Each row is followed by its group and then its class within the group.
-1.819,-1.442,-0.664,-1.167,-1.078,1.213,1.495,-0.089,-1.335,-1.528,1.143,1.900,-0.208,1.854,0.564,0.283,-0.400,-0.801,-2.190,-1.474,0.914,-2.991,-1.985,-3.665,2.213,0.466,0.848,-0.310,0.460,2.152,-0.001,-0.449,-3.963,0.299,-0.050,-2.203,-1.943,0.786,-1.625,-1.395,-0.082,-3.238,1.406,-1.697,-2.451
(56):RH
-1.440,-3.381,0.597,3.004,1.593,2.742,3.365,-4.054,2.428,0.550,1.706,-0.486,-0.871,-0.581,0.358,-0.650,1.873,2.092,-0.919,-1.881,-1.727,-4.068,-0.431,0.131,0.487,-0.189,0.394,0.536,3.250,-1.409,-1.017,-2.389,-1.534,0.503,-3.808,-1.536,4.530,-0.933,-0.968,-2.054,-0.981,-3.867,0.141,1.070,-0.655
(55):BD
-0.150,-1.324,-0.546,-2.924,-1.697,-0.473,-1.066,0.481,-2.112,0.003,-0.543,2.853,1.085,0.606,-0.399,1.552,2.338,-1.574,-3.895,0.992,1.618,-0.461,-3.366,-3.842,4.930,0.871,1.554,-0.551,0.995,1.827,-0.694,-1.715,-4.729,-0.364,-1.093,0.021,-2.456,-0.006,0.057,-2.053,0.849,-1.953,2.236,0.067,-1.130
(56):RH
-2.008,1.393,-1.473,-0.777,3.502,-1.230,0.687,0.225,-0.976,-2.412,-1.760,-0.669,-1.043,-2.108,-0.779,0.363,-0.183,-0.472,0.372,-1.225,0.483,0.307,-1.111,0.511,2.667,-0.462,0.488,1.220,0.070,2.175,-0.383,-0.263,-0.998,-0.199,2.212,0.241,-0.350,-0.376,0.878,0.684,0.294,-1.626,0.799,-0.751,-0.920
(56):RH
-1.763,-3.546,1.356,2.973,4.708,0.307,-0.824,-1.736,1.113,-2.345,-0.582,-1.436,-0.289,-3.206,3.392,-2.504,-0.126,1.963,-0.254,-1.896,-0.340,-1.795,-0.704,-0.109,0.256,0.748,0.691,-0.952,1.898,-1.628,-0.779,-1.684,0.011,0.553,-2.660,-0.496,4.721,-0.529,0.805,-1.131,-1.005,-1.791,-1.131,0.815,-3.178
(55):BD
-0.278,-0.355,-0.796,-1.447,0.497,0.332,-0.283,-0.194,-0.314,-1.440,-0.257,1.014,-0.516,1.362,-0.235,1.516,1.985,0.304,-0.979,-1.255,-0.102,-2.166,-1.405,-2.404,3.221,-0.130,1.144,2.978,1.256,-0.142,-0.450,-0.671,-3.760,-0.242,-1.250,-1.018,-0.656,0.820,-0.429,-0.897,0.742,-1.440,2.381,-0.515,-0.541
(56):RH
1.006,0.341,0.785,-0.062,-0.214,1.872,-1.651,-1.233,2.020,0.667,1.408,-0.661,0.095,-0.747,0.817,0.721,1.812,1.443,-0.215,-2.042,-2.693,-0.958,1.500,0.681,-0.016,0.692,0.007,1.606,2.281,-2.268,-1.192,0.681,0.268,1.013,-2.583,0.281,1.075,-1.590,-1.841,-0.675,0.338,-1.299,1.734,0.847,-0.573
(55):BD
-1.229,-4.644,-0.299,-2.344,0.685,-1.106,1.499,0.636,-0.881,-2.061,0.549,2.493,0.412,-0.746,0.885,-0.785,2.042,-0.266,-0.891,-0.457,-0.514,-3.044,-2.148,-2.080,3.304,0.749,0.966,-1.817,0.767,1.397,-0.183,0.522,-5.116,1.629,-1.817,-3.091,0.480,0.000,-0.106,-1.821,0.967,-0.800,0.660,-1.614,-2.427
(56):RH
0.013,-0.271,-0.593,-1.017,-0.784,-0.739,1.242,0.472,0.325,-1.698,-0.543,0.778,-1.043,0.295,0.931,-1.445,0.860,-1.754,-3.148,-2.093,1.634,0.118,-1.063,-3.148,2.400,-0.566,0.633,-0.958,-0.526,1.826,-1.586,-1.380,-4.011,0.124,-1.610,-2.401,-0.590,-0.850,1.141,-1.619,-0.294,-0.458,0.576,-1.328,-2.273
(56):RH
-2.993,0.197,-0.061,-1.234,-3.689,0.005,0.947,0.389,-0.808,-1.247,-0.435,0.804,-0.479,1.666,-0.003,1.075,0.212,-0.207,-0.720,0.703,-2.719,0.009,-1.747,-1.030,2.560,-0.029,-0.143,0.450,0.384,0.892,0.549,0.904,-1.281,0.858,1.806,-0.301,-1.646,0.715,0.361,0.776,0.541,0.047,0.793,-2.344,-2.688
(56):RH
-1.115,-2.614,1.278,1.893,0.733,2.032,1.382,-2.903,2.204,0.305,-0.567,-0.421,1.892,-2.572,0.097,0.762,0.649,2.351,-2.069,-1.412,-0.320,-0.669,-1.506,1.527,-0.261,-0.541,0.329,1.092,3.140,-1.127,0.193,-1.379,0.072,0.466,-1.558,-0.720,2.439,-0.255,0.176,-1.220,-0.762,-1.870,-1.286,-0.436,-1.507
(55):BD
-0.678,-0.271,0.685,1.629,1.670,1.491,1.644,-1.659,1.737,-0.166,0.669,-0.039,-1.808,-2.410,1.052,-3.043,1.115,3.229,-0.032,-0.399,-1.308,-1.799,0.153,1.649,-0.016,0.527,-0.029,0.560,0.079,-0.510,0.473,-0.549,-2.276,2.046,-2.562,-3.751,4.067,-2.217,-0.069,-1.361,0.170,-0.537,-2.536,1.003,-1.430
(55):Zs
-1.055,0.145,-0.686,0.495,1.961,0.551,1.802,-1.847,-0.364,-1.311,0.863,1.648,-1.805,-0.655,0.930,0.946,1.712,0.524,0.845,-1.130,-1.584,-0.080,-1.187,-0.629,2.460,0.425,-1.042,1.622,1.274,-0.356,-0.498,0.724,-0.392,0.546,0.143,-1.649,-1.702,-0.505,-0.739,-1.687,0.698,-0.266,1.774,1.162,-3.463
(56):HT
0.869,1.118,-0.717,0.012,0.447,2.062,2.297,-1.511,-0.247,0.721,0.551,1.821,0.314,1.874,-0.122,1.615,4.074,-0.415,-1.796,-0.321,-2.680,-0.281,-1.950,-1.649,0.352,0.122,-0.822,2.497,1.266,0.990,-0.948,0.568,-0.001,-1.624,0.988,0.147,-2.312,-0.285,-1.490,0.848,-0.303,-1.477,1.465,-0.054,-2.450
(56):HT
-0.464,-2.893,-0.081,-1.775,1.330,0.879,2.188,-2.056,1.453,0.266,1.047,-0.435,-0.339,-1.967,-3.783,-1.671,1.807,1.333,-1.132,-2.314,-1.414,-1.065,-0.105,0.720,-0.165,0.348,1.146,-0.485,1.172,-0.417,-0.958,-0.904,-0.971,0.693,-1.525,-0.518,2.385,-0.849,-1.472,-1.561,-1.289,-2.089,-1.417,0.230,-2.186
(55):Zs
-0.883,2.732,-2.596,2.879,1.048,1.437,0.219,-0.177,-0.948,-3.041,-1.279,0.343,-1.133,0.612,0.451,2.036,0.265,1.063,-1.642,-2.808,1.380,-1.423,-2.423,-2.247,2.792,-0.620,0.005,2.235,0.141,1.317,-0.934,-0.062,-2.175,0.159,-0.143,-1.538,-1.176,-0.933,-0.175,0.413,0.324,-0.939,2.489,-0.553,-1.969
(56):HT
1.336,-1.563,-0.907,1.703,2.778,1.004,1.804,-1.829,1.414,-0.373,1.545,-0.648,-0.745,-1.735,0.027,-1.527,1.143,0.802,-1.859,-2.664,-0.586,-1.643,-0.170,-0.744,-0.803,0.550,0.557,0.098,0.798,-0.042,-0.903,0.269,-1.917,1.387,-1.604,-1.867,2.441,-2.223,-1.951,-0.502,-1.398,-2.440,-0.936,0.603,-1.846
(55):BD
-1.847,-4.303,0.304,-1.801,5.168,-1.299,4.184,-2.268,1.084,-2.212,-0.221,-0.430,2.927,-4.816,-0.459,-1.076,1.349,0.776,-2.400,-3.127,-1.630,-1.347,-2.172,0.518,0.837,0.979,1.014,-1.234,2.247,-0.537,-1.266,-6.968,-1.486,0.364,-3.420,0.083,3.705,-0.267,-0.717,-1.328,-2.940,-3.127,0.229,0.400,-1.279
(55):BD
-0.570,-0.116,0.115,2.413,2.738,2.232,2.392,-1.679,1.279,-0.802,-0.134,-1.613,-0.144,-5.049,0.891,-1.695,1.645,-0.111,-1.842,-3.428,-0.734,-1.541,-0.395,-0.119,-0.534,1.052,0.647,-0.257,1.246,-0.599,0.546,-1.371,1.407,1.277,-1.605,-0.704,2.457,-2.920,-0.151,-0.369,-1.097,-0.009,-0.218,-0.810,-3.264
(55):BD
0.188,1.522,-1.664,-1.665,1.392,0.439,3.019,-0.184,0.508,0.052,0.345,1.544,0.900,-0.939,0.862,-0.553,2.713,-0.762,-1.643,-1.409,-1.454,1.485,-2.029,-1.571,1.986,0.240,0.020,2.009,1.195,0.185,-1.093,0.772,0.132,0.335,-0.381,0.209,-0.325,-1.637,-1.554,0.686,0.413,1.888,2.938,-0.271,-2.678
(56):HT
-2.917,-6.587,-0.154,4.340,1.134,2.115,2.867,-1.055,-1.015,-1.669,-1.027,0.994,2.129,0.999,0.336,-0.499,-0.905,-0.055,-1.782,1.910,1.256,-1.607,-1.649,-2.021,0.140,-0.112,0.641,-2.129,2.290,-1.837,0.155,-1.302,-0.507,-1.369,-2.614,-1.197,3.131,1.264,-1.504,-1.969,0.407,-3.091,1.185,-1.952,-1.888
(55):BD
